Below is a small trained network, with its code and all its weights. Each question gives an input and a target symbol and asks what happens when units are switched off, that is, made to give their printed mean instead of their output.

import numpy as np


def w(rows, s, z=0):
    codes = np.array(rows[::2]) - 128.0
    scale = np.full(codes.shape[1], s)
    scale[-1] = z or s
    return codes * scale


def f(y):
    return y / 2 * (1 + np.tanh(0.7978845608 * (y + 0.044715 * y**3)))


def softmax(a):
    e = np.exp(a - a.max(-1, keepdims=True))
    return e / e.sum(-1, keepdims=True)


def log_softmax(a):
    a = a - a.max(-1, keepdims=True)
    return a - np.log(np.exp(a).sum(-1, keepdims=True))


def net(x, mask):
    ids = ['βεξπτω'.index(c) for c in x.split()]
    T = len(ids)
    res = E[ids] + P[:T]
    r = res
    for j in range(2):
        rows = slice(3 * j, 3 * j + 3)
        q, k, v = (r @ M[0][rows].T for M in (Q, K, V))
        z = softmax(np.where(np.tri(T) > 0, q @ k.T / 3**0.5, -1e9)) @ v
        o = O[0][rows]
        res = res + np.where(mask[j], z, o[:, -1]) @ o[:, :-1]
    y = f(res @ A[0][:, :-1].T + A[0][:, -1])
    res = res + np.where(mask[2:14], y, B[0][:, -1]) @ B[0][:, :-1]
    return log_softmax(res[-1] @ U[:, :-1].T + U[:, -1])


Q, K, V, O, A, B = {}, {}, {}, {}, {}, {}
E = w([
[131,163,60],'β',
[139,103,68],'ε',
[97,28,51],'ξ',
[246,181,142],'π',
[174,75,90],'τ',
[170,156,101],'ω',
],0.014)
P = w([
[105,82,7],'0',
[209,47,213],'1',
[87,203,30],'2',
[49,98,168],'3',
[203,92,151],'4',
[87,222,85],'5',
[41,100,186],'6',
[209,110,126],'7',
[87,233,101],'8',
],0.013)
Q[0] = w([
[109,112,70],'H0',
[200,144,91],'H0',
[61,158,167],'H0',
[70,141,141],'H1',
[93,253,104],'H1',
[25,111,8],'H1',
],0.011)
K[0] = w([
[64,100,145],'H0',
[169,156,193],'H0',
[161,129,64],'H0',
[120,140,227],'H1',
[109,227,159],'H1',
[1,137,168],'H1',
],0.0083)
V[0] = w([
[79,103,142],'H0',
[68,95,217],'H0',
[202,123,87],'H0',
[254,133,99],'H1',
[154,14,132],'H1',
[200,116,111],'H1',
],0.011)
O[0] = w([
[113,154,45,84],'H0',
[239,87,13,2],'H0',
[98,190,241,232],'H0',
[179,144,161,218],'H1',
[83,62,184,136],'H1',
[165,113,253,181],'H1',
],0.0063,0.0075)
A[0] = w([
[150,68,133,129],'N0',
[142,75,168,254],'N1',
[62,134,81,72],'N2',
[121,170,4,128],'N3',
[138,104,137,78],'N4',
[123,155,158,122],'N5',
[142,83,192,215],'N6',
[138,186,161,187],'N7',
[44,196,109,229],'N8',
[35,82,94,148],'N9',
[135,130,28,96],'N10',
[158,162,145,161],'N11',
],0.016,0.007)
B[0] = w([
[111,80,169,154],'N0',
[108,163,89,225],'N1',
[78,3,149,161],'N2',
[131,157,70,171],'N3',
[135,78,159,131],'N4',
[91,127,123,176],'N5',
[123,160,78,244],'N6',
[109,62,126,234],'N7',
[143,142,196,254],'N8',
[221,142,80,184],'N9',
[131,185,194,139],'N10',
[145,96,104,188],'N11',
],0.013,0.015)
U = w([
[142,60,121,1],'β',
[80,180,170,82],'ε',
[153,179,50,153],'ξ',
[130,58,198,90],'π',
[252,180,122,236],'τ',
[37,78,70,164],'ω',
],0.015,0.0061)

Each question gives the input, a string of symbols that net reads in full, and the target symbol t.
The units are the heads (3 rows each of Q, K, V and O) and the neurons (one row each of A and B). Each row of codes is followed by its name. A weight is (code - 128) times the scale printed after its matrix; where a second scale follows, it is the last column's (O, A, B and U).
mask holds one flag per unit, heads first, then neurons. A switched-off unit (its flag False) gives its mean, the last column of its rows in O or B, instead of its output. The means were averaged over made-up inputs and are rounded, as every weight is.
A unit's drop is (log p(t) with every unit on - log p(t) with that unit switched off) / (log p(t) with every unit on - log p(t) with every unit switched off).
The circuit of an input: a set's keep is (log p(t) with only the set's units on - log p(t) with every unit switched off) / (log p(t) with every unit on - log p(t) with every unit switched off). Starting from the 12 units with the biggest drops (on a tie, the unit counted first), units are removed one at a time, each time the one whose removal leaves the highest keep (on an exact tie, the one counted first), for as long as the keep stays at least 0.8.
units of the circuit, in order: the units of the circuit, biggest drop first
most important unit: the unit with the biggest drop
heads that matter: for each layer, one digit per head in row order, 1 if its drop is at least 0.15 and else 0, layers parted by /
drop when u is switched off: that unit's drop, to one decimal
input ξ β ω, target ε: units of the circuit, in order	(N9)
input β ε ξ, target τ: heads that matter	00
input ξ ε β π ω, target ω: heads that matter	01
input β β ε π ε, target ξ: heads that matter	00
input β β ε ω τ, target ω: heads that matter	01
input ε ω π, target π: units of the circuit, in order	(N7; N6)
input ε π π π ε ω π τ τ, target π: heads that matter	01
input β π ξ β τ π ξ ξ, target τ: heads that matter	11
input ω ε ε τ π, target ω: units of the circuit, in order	(N7; N9; N8)
input ε π ε β ω, target ω: heads that matter	00
input β τ ε τ β, target ξ: heads that matter	10
input ξ ε ω ε, target τ: heads that matter	00
input τ β β ω ω ε, target ε: heads that matter	01
input ε π ε π β, target ω: heads that matter	00
input ε ω τ ε ξ β, target ε: units of the circuit, in order	(N8)
input π τ τ ε ε, target ξ: units of the circuit, in order	(N2; N8)
input β ξ β π π π β ξ, target ξ: units of the circuit, in order	(N7; N8)
input τ β ω, target ε: heads that matter	11
input β π τ, target π: heads that matter	10
input β ξ ξ τ π π ω ω ω, target π: most important unit	N7
input π β ε ω ω ω τ τ, target ξ: drop when N8 is switched off	0.7
input ω ω τ π π, target ξ: drop when N6 is switched off	0.9
input π ω ξ ε ε β π, target ω: drop when N2 is switched off	0.0
input π ε ε ω π, target ξ: drop when N1 is switched off	0.4
